Below are the code and all the weights of a small trained network. Each question names an input and a target symbol and asks about switching units off, where a switched-off unit gives its printed mean instead of its output.

import numpy as np


def w(rows, s, z=0):
    codes = np.array(rows[::2]) - 128.0
    scale = np.full(codes.shape[1], s)
    scale[-1] = z or s
    return codes * scale


def f(y):
    return y / 2 * (1 + np.tanh(0.7978845608 * (y + 0.044715 * y**3)))


def softmax(a):
    e = np.exp(a - a.max(-1, keepdims=True))
    return e / e.sum(-1, keepdims=True)


def log_softmax(a):
    a = a - a.max(-1, keepdims=True)
    return a - np.log(np.exp(a).sum(-1, keepdims=True))


def net(x, mask):
    ids = ['ΓΣΦβζω'.index(c) for c in x.split()]
    T = len(ids)
    res = E[ids] + P[:T]
    q, k, v = (res @ M[0].T for M in (Q, K, V))
    z = softmax(np.where(np.tri(T) > 0, q @ k.T / 4**0.5, -1e9)) @ v
    res = res + np.where(mask[0], z, O[0][:, -1]) @ O[0][:, :-1]
    y = f(res @ A[0][:, :-1].T + A[0][:, -1])
    res = res + np.where(mask[1:9], y, B[0][:, -1]) @ B[0][:, :-1]
    return log_softmax(res[-1] @ U[:, :-1].T + U[:, -1])


Q, K, V, O, A, B = {}, {}, {}, {}, {}, {}
E = w([
[182,16,70,53,172,199],'Γ',
[70,83,134,95,134,161],'Σ',
[185,53,134,141,62,183],'Φ',
[105,167,106,241,181,143],'β',
[255,169,120,132,165,99],'ζ',
[175,133,195,59,119,52],'ω',
],0.0089)
P = w([
[159,54,222,141,242,140],'0',
[117,65,126,153,189,63],'1',
[146,136,253,146,144,165],'2',
[116,97,112,162,76,61],'3',
[164,178,163,91,113,198],'4',
[143,139,73,82,86,112],'5',
],0.0061)
Q[0] = w([
[252,26,144,69,88,193],'H1',
[146,125,199,159,63,26],'H1',
[154,198,224,170,197,206],'H1',
[48,127,218,109,210,71],'H1',
],0.022)
K[0] = w([
[151,253,151,125,98,92],'H1',
[156,142,74,96,223,98],'H1',
[131,146,218,106,180,218],'H1',
[185,62,189,164,196,111],'H1',
],0.026)
V[0] = w([
[252,78,89,79,82,204],'H1',
[211,184,57,224,176,144],'H1',
[149,134,227,210,95,24],'H1',
[195,159,146,22,187,33],'H1',
],0.013)
O[0] = w([
[123,70,6,171,83,57,255],'H1',
[220,108,45,130,156,221,103],'H1',
[187,110,235,202,81,172,175],'H1',
[114,242,105,135,9,147,194],'H1',
],0.011,0.0051)
A[0] = w([
[101,201,107,150,165,189,111],'N1',
[132,131,58,111,130,104,70],'N2',
[182,114,216,13,120,26,134],'N3',
[234,211,146,130,155,78,75],'N4',
[132,204,81,187,168,38,252],'N5',
[78,57,143,83,83,107,117],'N6',
[68,94,54,201,112,238,70],'N7',
[2,102,114,17,98,208,62],'N8',
],0.011,0.0013)
B[0] = w([
[105,97,134,152,87,123,140],'N1',
[175,114,133,167,125,81,213],'N2',
[60,87,181,11,114,108,210],'N3',
[178,122,62,99,169,20,186],'N4',
[177,136,209,146,156,220,195],'N5',
[148,74,86,148,57,121,244],'N6',
[21,177,127,99,198,159,253],'N7',
[199,249,107,93,168,83,201],'N8',
],0.013,0.0081)
U = w([
[221,225,88,149,116,75,78],'Γ',
[92,149,173,25,121,54,62],'Σ',
[76,14,93,168,76,97,117],'Φ',
[162,109,254,150,206,178,251],'β',
[18,196,128,141,131,192,148],'ζ',
[149,193,215,186,1,154,124],'ω',
],0.0034,0.002)

Each question gives the input, a string of symbols that net reads in full, and the target symbol t.
The units are the heads (4 rows each of Q, K, V and O) and the neurons (one row each of A and B). Each row of codes is followed by its name. A weight is (code - 128) times the scale printed after its matrix; where a second scale follows, it is the last column's (O, A, B and U).
mask holds one flag per unit, heads first, then neurons. A switched-off unit (its flag False) gives its mean, the last column of its rows in O or B, instead of its output. The means were averaged over made-up inputs and are rounded, as every weight is.
A unit's drop is (log p(t) with every unit on - log p(t) with that unit switched off) / (log p(t) with every unit on - log p(t) with every unit switched off).
The circuit of an input: a set's keep is (log p(t) with only the set's units on - log p(t) with every unit switched off) / (log p(t) with every unit on - log p(t) with every unit switched off). Starting from all 9 units, units are removed one at a time, each time the one whose removal leaves the highest keep (on an exact tie, the one counted first), for as long as the keep stays at least 0.8.
circuit, biggest first: the units of the circuit, biggest drop first
k most important neurons: the k neurons with the biggest drops, biggest first
drop of u: that unit's drop, to one decimal
input ω Φ β, target ω: circuit, biggest first -> [H1]
input ζ Σ Φ Σ Φ Γ, target Φ: circuit, biggest first -> [H1, N6]
input ω Γ Φ Φ Σ ω, target ω: 3 most important neurons -> [N5, N7, N8]
input Φ Σ ω, target Σ: circuit, biggest first -> [N3, N4, H1]
input Γ Φ Σ, target Γ: circuit, biggest first -> [H1, N8, N3]
input Σ Φ Φ β, target β: circuit, biggest first -> [N5, H1]
input Φ Γ Σ, target Φ: circuit, biggest first -> [H1, N8, N6]
input Φ Σ Σ ζ Φ Σ, target ζ: circuit, biggest first -> [H1, N7, N4]
input Σ Φ Γ, target Φ: circuit, biggest first -> [H1, N8, N5]
input Σ Φ ω, target Σ: circuit, biggest first -> [N3, H1, N4]
input Γ ω Γ Σ, target ω: 2 most important neurons -> [N7, N4]
input Φ ω β ζ ω ω, target Γ: drop of N7 -> 0.1
input Σ Φ ζ Φ Σ, target ζ: drop of N2 -> 0.1
input Φ Σ Σ Σ Σ, target Σ: drop of H1 -> 1.4
input Φ Σ Φ Σ Φ, target Φ: circuit, biggest first -> [H1]
